Here is a tiny trained network, its code and every weight. The questions are about switching its units off for an input and a class, where a switched-off unit gives its printed mean instead of its output.

import numpy as np


def w(rows, s, z=0):
    codes = np.array(rows[::2]) - 128.0
    scale = np.full(codes.shape[1], s)
    scale[-1] = z or s
    return codes * scale


def f(y):
    return y / 2 * (1 + np.tanh(0.7978845608 * (y + 0.044715 * y**3)))


def log_softmax(a):
    a = a - a.max(-1, keepdims=True)
    return a - np.log(np.exp(a).sum(-1, keepdims=True))


def net(x, mask):
    res = np.array(x, float).reshape(1, 8) / 4 @ E
    y = f(res @ A[0][:, :-1].T + A[0][:, -1])
    res = res + np.where(mask, y, B[0][:, -1]) @ B[0][:, :-1]
    return log_softmax(res[-1] @ U[:, :-1].T + U[:, -1])


A, B = {}, {}
E = w([
[74,131,190,90,168,158,95,138,203,182,84],'x0',
[60,102,95,116,68,105,73,108,133,79,219],'x1',
[131,176,221,85,22,137,31,185,81,93,89],'x2',
[91,186,137,137,102,73,89,148,135,152,129],'x3',
[122,170,214,254,132,94,149,165,160,175,167],'x4',
[100,70,146,138,131,184,114,151,213,99,83],'x5',
[184,73,142,135,72,167,94,95,119,162,109],'x6',
[56,104,34,180,101,185,148,199,122,56,100],'x7',
],0.0067)
A[0] = w([
[176,63,122,120,203,199,159,125,195,152,13,191],'n0',
[158,108,110,165,202,87,188,58,170,171,143,254],'n1',
[69,142,164,95,30,110,16,152,88,107,151,237],'n2',
[166,74,168,85,152,178,152,144,145,165,4,190],'n3',
[140,148,154,252,56,137,127,186,133,116,113,170],'n4',
[26,169,127,178,186,105,157,165,177,124,152,174],'n5',
[229,226,175,122,164,46,140,88,27,207,178,193],'n6',
[127,126,214,54,101,119,75,131,193,161,66,226],'n7',
[38,143,107,210,195,82,166,156,201,129,129,191],'n8',
[102,75,105,127,119,119,149,82,221,149,204,198],'n9',
[104,43,2,105,106,166,139,89,87,55,163,236],'n10',
[115,132,55,109,74,150,113,183,38,25,106,203],'n11',
],0.0054,0.003)
B[0] = w([
[179,164,72,115,188,192,173,81,200,176,55,227],'n0',
[162,144,112,194,134,155,198,117,156,185,160,233],'n1',
[65,135,174,85,55,131,67,113,100,88,149,224],'n2',
[201,202,133,63,169,194,96,88,154,169,41,208],'n3',
[160,102,157,224,54,209,113,191,85,97,104,197],'n4',
[35,186,119,190,160,144,159,188,139,140,156,196],'n5',
[192,254,174,151,61,25,182,88,59,217,175,255],'n6',
[103,221,180,67,124,167,49,43,197,167,116,218],'n7',
[84,181,92,198,149,156,196,195,183,143,154,213],'n8',
[110,78,111,148,145,139,138,110,186,138,232,180],'n9',
[128,29,12,67,180,73,154,67,93,42,157,233],'n10',
[111,100,89,68,113,115,125,167,19,52,62,207],'n11',
],0.0066,0.0069)
U = w([
[108,83,54,25,128,102,132,131,28,31,90,254],'0',
[216,187,171,135,83,24,181,104,67,179,165,238],'1',
[204,157,116,82,192,216,134,92,190,162,1,94],'2',
[40,157,88,172,184,158,191,208,196,131,147,54],'3',
[139,98,183,195,49,171,106,209,94,78,92,124],'4',
[60,151,218,60,82,132,15,98,171,122,138,103],'5',
[166,19,63,132,169,128,170,64,162,109,192,11],'6',
],0.0071,0.00073)

Each question gives the input, the list of numbers given to net, and the class t.
The units are the neurons (one row each of A and B). Each row of codes is followed by its name. A weight is (code - 128) times the scale printed after its matrix; where a second scale follows, it is the last column's (A, B and U).
mask holds one flag per neuron, in row order. A switched-off neuron (its flag False) gives its mean, the last column of its row in B, instead of its output. The means were averaged over made-up inputs and are rounded, as every weight is.
A unit's drop is (log p(t) with every unit on - log p(t) with that unit switched off) / (log p(t) with every unit on - log p(t) with every unit switched off).
The circuit of an input: a set's keep is (log p(t) with only the set's units on - log p(t) with every unit switched off) / (log p(t) with every unit on - log p(t) with every unit switched off). Starting from all 12 units, units are removed one at a time, each time the one whose removal leaves the highest keep (on an exact tie, the one counted first), for as long as the keep stays at least 0.8.
units of the circuit, in order: the units of the circuit, biggest drop first
k most important neurons: the k neurons with the biggest drops, biggest first
drop when u is switched off: that unit's drop, to one decimal
input [1,-5,4,2,8,-6,-7,6], class 4: units of the circuit, in order -> [n4]
input [-6,8,-7,6,3,0,-4,-4], class 3: 3 most important neurons -> [n8; n5; n9]
input [3,-5,5,8,-1,0,-4,-3], class 5: units of the circuit, in order -> [n7; n2]
input [0,3,2,-8,5,-8,-5,7], class 0: units of the circuit, in order -> [n11; n1]
input [3,1,-8,0,2,-1,-4,-5], class 3: units of the circuit, in order -> [n8; n5]
input [7,-4,3,3,1,-6,0,1], class 5: 2 most important neurons -> [n7; n1]
input [2,3,7,-8,1,5,-3,8], class 0: 2 most important neurons -> [n11; n10]
input [2,-5,4,3,-1,-6,-8,7], class 0: 2 most important neurons -> [n11; n1]
input [4,-1,2,-7,8,-3,1,3], class 4: drop when n0 is switched off -> 0.2
input [-4,7,-1,-4,-2,7,-4,5], class 0: drop when n11 is switched off -> 0.3
input [-7,5,6,-7,4,-6,-3,5], class 0: drop when n11 is switched off -> 0.1
